Below are the code and all the weights of a small trained network. Each question names an input and a target symbol and asks about switching units off, where a switched-off unit gives its printed mean instead of its output.

import numpy as np


def w(rows, s, z=0):
    codes = np.array(rows[::2]) - 128.0
    scale = np.full(codes.shape[1], s)
    scale[-1] = z or s
    return codes * scale


def norm(h):
    return h / np.sqrt((h * h).mean(-1, keepdims=True) + 1e-5)


def f(y):
    return y / 2 * (1 + np.tanh(0.7978845608 * (y + 0.044715 * y**3)))


def softmax(a):
    e = np.exp(a - a.max(-1, keepdims=True))
    return e / e.sum(-1, keepdims=True)


def log_softmax(a):
    a = a - a.max(-1, keepdims=True)
    return a - np.log(np.exp(a).sum(-1, keepdims=True))


def net(x, mask):
    ids = ['βγδεζηξστψ'.index(c) for c in x.split()]
    T = len(ids)
    res = E[ids] + P[:T]
    u = 0
    for l in range(3):
        q, k, v = (norm(res) @ M[l].T for M in (Q, K, V))
        z = softmax(np.where(np.tri(T) > 0, q @ k.T / 2**0.5, -1e9)) @ v
        res = res + np.where(mask[u], z, O[l][:, -1]) @ O[l][:, :-1]
        u += 1
        y = f(norm(res) @ A[l][:, :-1].T + A[l][:, -1])
        res = res + np.where(mask[u : u + 12], y, B[l][:, -1]) @ B[l][:, :-1]
        u += 12
    return log_softmax(norm(res)[-1] @ U[:, :-1].T + U[:, -1])


Q, K, V, O, A, B = {}, {}, {}, {}, {}, {}
E = w([
[137,226,112,167],'β',
[185,112,153,213],'γ',
[116,125,103,129],'δ',
[161,226,180,130],'ε',
[114,125,104,129],'ζ',
[251,154,111,167],'η',
[84,30,145,93],'ξ',
[152,153,113,127],'σ',
[103,150,99,115],'τ',
[162,131,193,70],'ψ',
],0.025)
P = w([
[213,123,194,90],'0',
[20,111,112,251],'1',
[22,133,83,197],'2',
[25,148,44,166],'3',
[36,163,8,142],'4',
[37,123,55,195],'5',
[81,137,1,151],'6',
],0.004)
Q[0] = w([
[164,254,143,140],'0.h0',
[208,190,23,250],'0.h0',
],0.0059)
K[0] = w([
[172,199,123,105],'0.h0',
[179,211,2,224],'0.h0',
],0.0091)
V[0] = w([
[89,245,2,187],'0.h0',
[136,193,59,121],'0.h0',
],0.0047)
O[0] = w([
[231,88,71,115,254],'0.h0',
[2,24,103,72,202],'0.h0',
],0.0075,0.0044)
A[0] = w([
[185,71,101,134,123],'0.n0',
[57,117,97,145,115],'0.n1',
[146,101,100,149,78],'0.n2',
[77,172,251,28,139],'0.n3',
[146,88,52,121,121],'0.n4',
[139,179,109,2,107],'0.n5',
[53,79,155,91,253],'0.n6',
[188,160,160,69,109],'0.n7',
[162,66,171,160,97],'0.n8',
[182,54,107,132,129],'0.n9',
[51,121,88,148,101],'0.n10',
[137,203,181,147,96],'0.n11',
],0.0099,0.0033)
B[0] = w([
[76,176,138,126,239],'0.n0',
[137,151,124,171,149],'0.n1',
[143,110,156,79,163],'0.n2',
[189,48,94,197,180],'0.n3',
[117,170,213,127,252],'0.n4',
[139,70,199,124,164],'0.n5',
[207,7,113,254,163],'0.n6',
[160,181,178,132,168],'0.n7',
[170,81,126,96,157],'0.n8',
[72,109,64,71,235],'0.n9',
[172,62,135,187,155],'0.n10',
[149,157,128,163,163],'0.n11',
],0.0072,0.0047)
Q[1] = w([
[225,210,87,177],'1.h0',
[230,74,3,237],'1.h0',
],0.007)
K[1] = w([
[1,233,109,60],'1.h0',
[123,222,113,53],'1.h0',
],0.0061)
V[1] = w([
[53,132,198,254],'1.h0',
[31,78,157,26],'1.h0',
],0.005)
O[1] = w([
[147,58,250,116,35],'1.h0',
[16,130,143,153,1],'1.h0',
],0.011,0.0034)
A[1] = w([
[100,195,149,116,37],'1.n0',
[162,129,149,201,64],'1.n1',
[143,95,68,54,125],'1.n2',
[126,126,98,71,157],'1.n3',
[200,25,205,63,86],'1.n4',
[135,125,210,128,165],'1.n5',
[238,169,100,143,140],'1.n6',
[146,219,40,70,250],'1.n7',
[87,180,197,177,6],'1.n8',
[185,56,66,125,62],'1.n9',
[138,100,68,214,123],'1.n10',
[2,156,189,167,43],'1.n11',
],0.0094,0.0025)
B[1] = w([
[135,134,140,91,122],'1.n0',
[151,166,127,101,152],'1.n1',
[200,86,158,196,156],'1.n2',
[186,84,129,149,141],'1.n3',
[44,96,129,144,149],'1.n4',
[91,88,57,119,127],'1.n5',
[100,104,95,85,254],'1.n6',
[125,33,148,135,240],'1.n7',
[254,159,202,153,120],'1.n8',
[133,147,202,125,185],'1.n9',
[226,94,157,117,194],'1.n10',
[91,152,168,144,130],'1.n11',
],0.0072,0.0095)
Q[2] = w([
[30,122,137,133],'2.h0',
[1,161,128,63],'2.h0',
],0.0079)
K[2] = w([
[160,134,144,251],'2.h0',
[91,10,130,254],'2.h0',
],0.0088)
V[2] = w([
[90,80,243,11],'2.h0',
[91,2,165,181],'2.h0',
],0.01)
O[2] = w([
[231,107,251,170,23],'2.h0',
[171,86,53,254,3],'2.h0',
],0.011,0.004)
A[2] = w([
[160,191,198,101,142],'2.n0',
[189,91,129,82,108],'2.n1',
[131,74,152,106,123],'2.n2',
[97,173,148,89,184],'2.n3',
[3,100,84,85,95],'2.n4',
[106,69,147,245,2],'2.n5',
[135,91,204,168,31],'2.n6',
[115,113,113,158,15],'2.n7',
[152,113,83,204,119],'2.n8',
[192,136,183,198,237],'2.n9',
[172,135,95,99,63],'2.n10',
[116,73,125,97,106],'2.n11',
],0.013,0.0037)
B[2] = w([
[65,111,184,143,172],'2.n0',
[171,132,124,104,254],'2.n1',
[131,156,72,91,172],'2.n2',
[2,71,132,141,174],'2.n3',
[71,182,108,122,215],'2.n4',
[64,130,133,68,198],'2.n5',
[175,139,152,83,163],'2.n6',
[141,95,88,122,112],'2.n7',
[72,128,83,120,183],'2.n8',
[79,205,122,151,214],'2.n9',
[238,63,164,169,202],'2.n10',
[132,158,115,121,187],'2.n11',
],0.0089,0.0056)
U = w([
[70,118,112,153,55],'β',
[94,116,101,133,42],'γ',
[75,195,210,6,71],'δ',
[168,133,231,171,194],'ε',
[75,125,106,155,48],'ζ',
[226,125,93,49,252],'η',
[99,12,115,131,242],'ξ',
[149,201,85,199,111],'σ',
[71,122,109,140,82],'τ',
[67,221,48,41,10],'ψ',
],0.012,0.0029)

Each question gives the input, a string of symbols that net reads in full, and the target symbol t.
The units are the heads (2 rows each of Q, K, V and O) and the neurons (one row each of A and B). Each row of codes is followed by its name. A weight is (code - 128) times the scale printed after its matrix; where a second scale follows, it is the last column's (O, A, B and U).
mask holds one flag per unit, layer by layer, with each layer's heads first. A switched-off unit (its flag False) gives its mean, the last column of its rows in O or B, instead of its output. The means were averaged over made-up inputs and are rounded, as every weight is.
A unit's drop is (log p(t) with every unit on - log p(t) with that unit switched off) / (log p(t) with every unit on - log p(t) with every unit switched off).
The circuit of an input: a set's keep is (log p(t) with only the set's units on - log p(t) with every unit switched off) / (log p(t) with every unit on - log p(t) with every unit switched off). Starting from the 12 units with the biggest drops (on a tie, the unit counted first), units are removed one at a time, each time the one whose removal leaves the highest keep (on an exact tie, the one counted first), for as long as the keep stays at least 0.8.
circuit, biggest first: the units of the circuit, biggest drop first
most important unit: the unit with the biggest drop
top k neurons: the k neurons with the biggest drops, biggest first
top k neurons in layer l: the k neurons of layer l with the biggest drops, biggest first
input ε η γ ε δ, target δ: circuit, biggest first -> 2.h0, 1.n2
input σ η ε η γ η, target ε: top 2 neurons in layer 0 -> 0.n7, 0.n3
input η ξ η ε γ τ, target δ: top 2 neurons -> 1.n9, 1.n2
input η γ ε δ ζ, target δ: circuit, biggest first -> 2.h0, 1.n2
input β ξ τ ζ γ ε σ, target δ: circuit, biggest first -> 1.n2, 2.h0
input σ η ψ η ε, target ε: circuit, biggest first -> 2.h0, 0.n5
input σ γ ψ ε, target ε: circuit, biggest first -> 2.h0
input σ γ ε η η τ, target ε: top 2 neurons in layer 0 -> 0.n7, 0.n3
input η δ β η ψ, target η: top 3 neurons in layer 0 -> 0.n3, 0.n0, 0.n4
input η ε γ, target δ: top 2 neurons -> 0.n6, 1.n2
input η ζ β η τ γ, target η: top 3 neurons in layer 0 -> 0.n4, 0.n0, 0.n7
input β γ τ γ γ, target ψ: top 2 neurons in layer 0 -> 0.n6, 0.n3
input η γ σ η, target ψ: top 2 neurons in layer 0 -> 0.n9, 0.n7
input η τ δ τ, target η: top 2 neurons in layer 1 -> 1.n10, 1.n7
input η ψ γ ε τ, target δ: top neuron -> 1.n9
input ζ ξ η β ψ, target ψ: top 3 neurons in layer 0 -> 0.n3, 0.n6, 0.n4
input η ζ τ τ, target η: top 2 neurons -> 1.n10, 1.n7
input γ ζ γ γ τ σ, target ξ: top 2 neurons -> 1.n4, 2.n5
input γ γ γ, target σ: top 2 neurons -> 2.n9, 1.n7
input σ ξ η, target ε: most important unit -> 2.h0
input σ γ ζ, target ε: top 2 neurons -> 1.n10, 0.n7
input ε ζ ε η η γ δ, target η: top 2 neurons -> 0.n3, 0.n9
input τ σ ζ σ ξ ψ τ, target ξ: top 2 neurons -> 0.n5, 2.n4
input η η ε σ η ψ, target ψ: top 2 neurons in layer 0 -> 0.n3, 0.n4
